Below are the code and all the weights of a small trained network. Each question names an input and a class and asks about switching units off, where a switched-off unit gives its printed mean instead of its output.

import numpy as np


def w(rows, s, z=0):
    codes = np.array(rows[::2]) - 128.0
    scale = np.full(codes.shape[1], s)
    scale[-1] = z or s
    return codes * scale


def f(y):
    return np.maximum(y, 0)


def log_softmax(a):
    a = a - a.max(-1, keepdims=True)
    return a - np.log(np.exp(a).sum(-1, keepdims=True))


def net(x, mask):
    res = np.array(x, float).reshape(1, 7) / 4 @ E
    y = f(res @ A[0][:, :-1].T + A[0][:, -1])
    res = res + np.where(mask, y, B[0][:, -1]) @ B[0][:, :-1]
    return log_softmax(res[-1] @ U[:, :-1].T + U[:, -1])


A, B = {}, {}
E = w([
[64,139,181,94,59,122,101,90,100,234,152],'x0',
[176,179,154,180,149,192,184,84,189,192,105],'x1',
[99,100,118,59,91,229,164,166,148,129,112],'x2',
[57,176,66,182,153,179,55,111,98,126,72],'x3',
[120,172,129,1,187,120,75,99,195,97,140],'x4',
[69,144,53,155,130,82,178,147,176,157,169],'x5',
[137,131,122,119,119,120,124,137,126,140,116],'x6',
],0.0085)
A[0] = w([
[76,148,68,146,143,171,82,129,115,143,75,59],'N1',
[116,51,101,104,170,101,101,196,98,87,144,97],'N2',
[137,185,108,12,178,115,63,87,202,97,150,73],'N3',
[198,170,137,158,171,174,203,106,155,203,124,49],'N4',
[99,125,88,88,94,199,147,194,108,139,69,141],'N5',
[151,145,136,172,143,37,109,108,68,177,101,157],'N6',
[70,151,88,121,128,98,161,149,199,147,170,193],'N7',
[93,152,84,135,149,145,73,107,124,129,101,29],'N8',
[181,166,75,96,210,137,130,156,144,84,115,92],'N9',
[151,160,114,171,171,13,80,87,110,126,131,213],'N10',
[106,67,103,134,107,112,109,180,66,116,142,72],'N11',
[70,147,26,158,150,90,180,160,180,152,186,203],'N12',
[179,114,98,166,179,138,183,175,139,26,67,108],'N13',
[177,103,169,76,105,200,87,97,94,82,61,211],'N14',
[158,144,173,164,142,119,104,74,110,94,132,214],'N15',
[186,90,156,108,84,65,212,166,144,137,201,91],'N16',
[170,85,83,137,190,149,147,144,144,82,91,90],'N17',
[163,84,202,82,101,100,183,148,164,108,193,35],'N18',
[86,86,90,64,87,209,159,188,170,106,96,254],'N19',
[70,161,88,152,126,173,61,123,119,119,103,77],'N20',
[162,152,195,108,152,153,68,128,83,122,92,215],'N21',
[137,211,145,100,180,52,80,86,147,110,141,137],'N22',
[51,135,206,127,90,116,111,66,92,221,147,116],'N23',
[73,135,156,47,65,125,113,62,107,213,155,67],'N24',
[80,33,103,85,130,81,92,142,54,75,143,90],'N25',
[158,122,121,165,147,122,162,183,111,91,102,100],'N26',
[83,129,139,46,99,189,149,143,146,143,87,158],'N27',
[90,161,53,143,119,145,109,133,97,132,71,62],'N28',
[174,151,149,153,154,185,173,78,217,178,82,49],'N29',
[196,72,212,148,136,145,83,125,91,105,88,216],'N30',
[91,36,99,77,95,71,81,165,101,84,149,73],'N31',
[189,56,145,68,108,82,146,140,157,175,175,67],'N32',
[155,57,117,255,52,121,160,147,51,131,107,90],'N33',
[82,183,98,140,122,140,88,106,72,135,56,66],'N34',
],0.0068,0.0038)
B[0] = w([
[207,167,149,177,165,170,107,83,93,59,190,197],'N1',
[132,125,161,179,172,96,78,117,143,187,94,195],'N2',
[77,182,224,208,28,196,205,252,111,19,41,242],'N3',
[119,142,187,220,134,93,55,72,177,178,54,211],'N4',
[135,32,115,109,184,166,172,81,157,126,151,208],'N5',
[104,16,118,148,154,171,227,140,193,100,168,205],'N6',
[88,180,38,73,84,67,137,92,107,150,108,219],'N7',
[236,158,134,179,122,173,99,102,120,57,142,169],'N8',
[100,157,164,143,166,144,154,200,76,169,182,208],'N9',
[118,1,99,83,168,193,200,67,161,147,136,249],'N10',
[103,157,190,190,137,94,69,99,188,130,62,179],'N11',
[128,183,57,14,71,50,114,94,75,143,87,254],'N12',
[95,130,158,89,188,85,75,221,26,195,191,242],'N13',
[84,146,32,74,77,54,159,82,96,153,101,232],'N14',
[106,84,77,98,133,83,173,99,143,169,122,202],'N15',
[217,180,106,153,123,173,112,36,93,50,170,207],'N16',
[135,82,156,99,196,106,98,212,71,218,187,199],'N17',
[224,181,130,185,133,173,83,48,95,57,164,186],'N18',
[93,73,88,161,166,130,197,77,174,130,150,255],'N19',
[203,165,120,154,155,158,101,79,84,39,186,198],'N20',
[107,163,47,55,117,78,173,93,116,147,101,211],'N21',
[48,70,126,165,83,178,250,161,197,80,139,219],'N22',
[113,135,198,110,178,98,122,228,64,187,215,209],'N23',
[124,160,164,144,197,115,138,198,101,155,192,200],'N24',
[123,147,156,187,200,85,55,97,189,187,28,213],'N25',
[95,137,166,112,109,127,153,184,90,177,176,183],'N26',
[86,39,117,130,164,176,187,132,145,128,117,207],'N27',
[208,176,132,143,138,178,121,56,98,62,158,189],'N28',
[126,161,181,198,211,45,18,102,196,187,41,215],'N29',
[101,181,29,61,76,69,157,90,123,161,133,228],'N30',
[105,147,195,219,186,50,30,67,193,145,67,204],'N31',
[212,175,124,172,171,196,133,67,75,63,144,182],'N32',
[45,188,170,179,20,161,225,188,165,46,66,250],'N33',
[204,142,131,153,160,186,125,91,100,77,180,191],'N34',
],0.0052,0.0076)
U = w([
[215,158,126,147,139,158,102,77,86,63,163,85],'0',
[112,128,169,162,163,97,49,105,183,171,49,94],'1',
[81,147,166,148,64,155,174,204,132,68,83,122],'2',
[113,117,154,111,172,115,113,210,54,189,198,96],'3',
[115,112,103,119,129,119,141,111,117,130,125,245],'4',
[107,11,93,122,153,147,177,91,169,128,143,91],'5',
[109,164,49,70,86,77,132,88,90,149,99,103],'6',
[150,74,99,85,71,142,80,152,161,135,136,137],'7',
],0.012,0.011)

Each question gives the input, the list of numbers given to net, and the class t.
The units are the neurons (one row each of A and B). Each row of codes is followed by its name. A weight is (code - 128) times the scale printed after its matrix; where a second scale follows, it is the last column's (A, B and U).
mask holds one flag per neuron, in row order. A switched-off neuron (its flag False) gives its mean, the last column of its row in B, instead of its output. The means were averaged over made-up inputs and are rounded, as every weight is.
A unit's drop is (log p(t) with every unit on - log p(t) with that unit switched off) / (log p(t) with every unit on - log p(t) with every unit switched off).
The circuit of an input: a set's keep is (log p(t) with only the set's units on - log p(t) with every unit switched off) / (log p(t) with every unit on - log p(t) with every unit switched off). Starting from the 12 units with the biggest drops (on a tie, the unit counted first), units are removed one at a time, each time the one whose removal leaves the highest keep (on an exact tie, the one counted first), for as long as the keep stays at least 0.8.
units of the circuit, in order: the units of the circuit, biggest drop first
unit that matters most: the unit with the biggest drop
k most important neurons: the k neurons with the biggest drops, biggest first
drop when u is switched off: that unit's drop, to one decimal
input [-2,5,8,8,3,6,-2], class 0: units of the circuit, in order => (N1, N20)
input [-3,3,-6,6,4,-7,1], class 6: 4 most important neurons => (N21, N14, N30, N15)
input [0,-8,2,-4,7,6,7], class 1: unit that matters most => N31
input [3,-3,-1,-1,4,4,-1], class 2: units of the circuit, in order => (N3, N22)
input [-5,-2,4,3,-5,-7,2], class 6: 3 most important neurons => (N14, N30, N3)
input [4,4,4,-5,4,-5,-5], class 0: 2 most important neurons => (N18, N32)
input [-7,4,-2,2,-5,-5,3], class 3: units of the circuit, in order => (N13, N17)
input [-8,8,-3,-5,2,2,-1], class 1: 3 most important neurons => (N29, N4, N23)
input [-8,5,-5,5,7,5,-3], class 3: units of the circuit, in order => (N13, N9)
input [-6,-7,7,-2,4,6,4], class 1: 2 most important neurons => (N31, N25)
input [2,6,0,-3,-5,-4,-5], class 1: 4 most important neurons => (N29, N4, N3, N22)
input [-7,-7,-4,3,-2,-8,7], class 6: 3 most important neurons => (N30, N14, N21)
input [-8,0,2,-6,-6,0,-1], class 3: 4 most important neurons => (N13, N17, N3, N26)
input [-6,5,4,2,6,2,-2], class 2: most important neuron => (N3)
input [6,5,-6,6,3,-7,-2], class 6: 3 most important neurons => (N21, N14, N30)
input [0,-5,6,-5,7,1,6], class 2: 2 most important neurons => (N3, N10)
input [-2,8,8,-1,-2,-3,-7], class 1: 2 most important neurons => (N29, N4)
input [-2,-7,-4,8,-7,0,6], class 0: 4 most important neurons => (N28, N34, N20, N1)
input [6,4,3,-5,-5,2,-6], class 3: 3 most important neurons => (N23, N3, N24)
input [-4,3,7,1,-5,8,6], class 6: unit that matters most => N12
input [-7,1,-5,-3,-3,-2,-6], class 3: drop when N13 is switched off => 0.4
input [1,8,0,3,1,4,-1], class 1: drop when N31 is switched off => 0.0
input [-8,6,-8,-2,-1,5,-4], class 3: drop when N9 is switched off => 0.2
input [0,-8,-8,-1,-3,-1,5], class 1: drop when N31 is switched off => 0.6
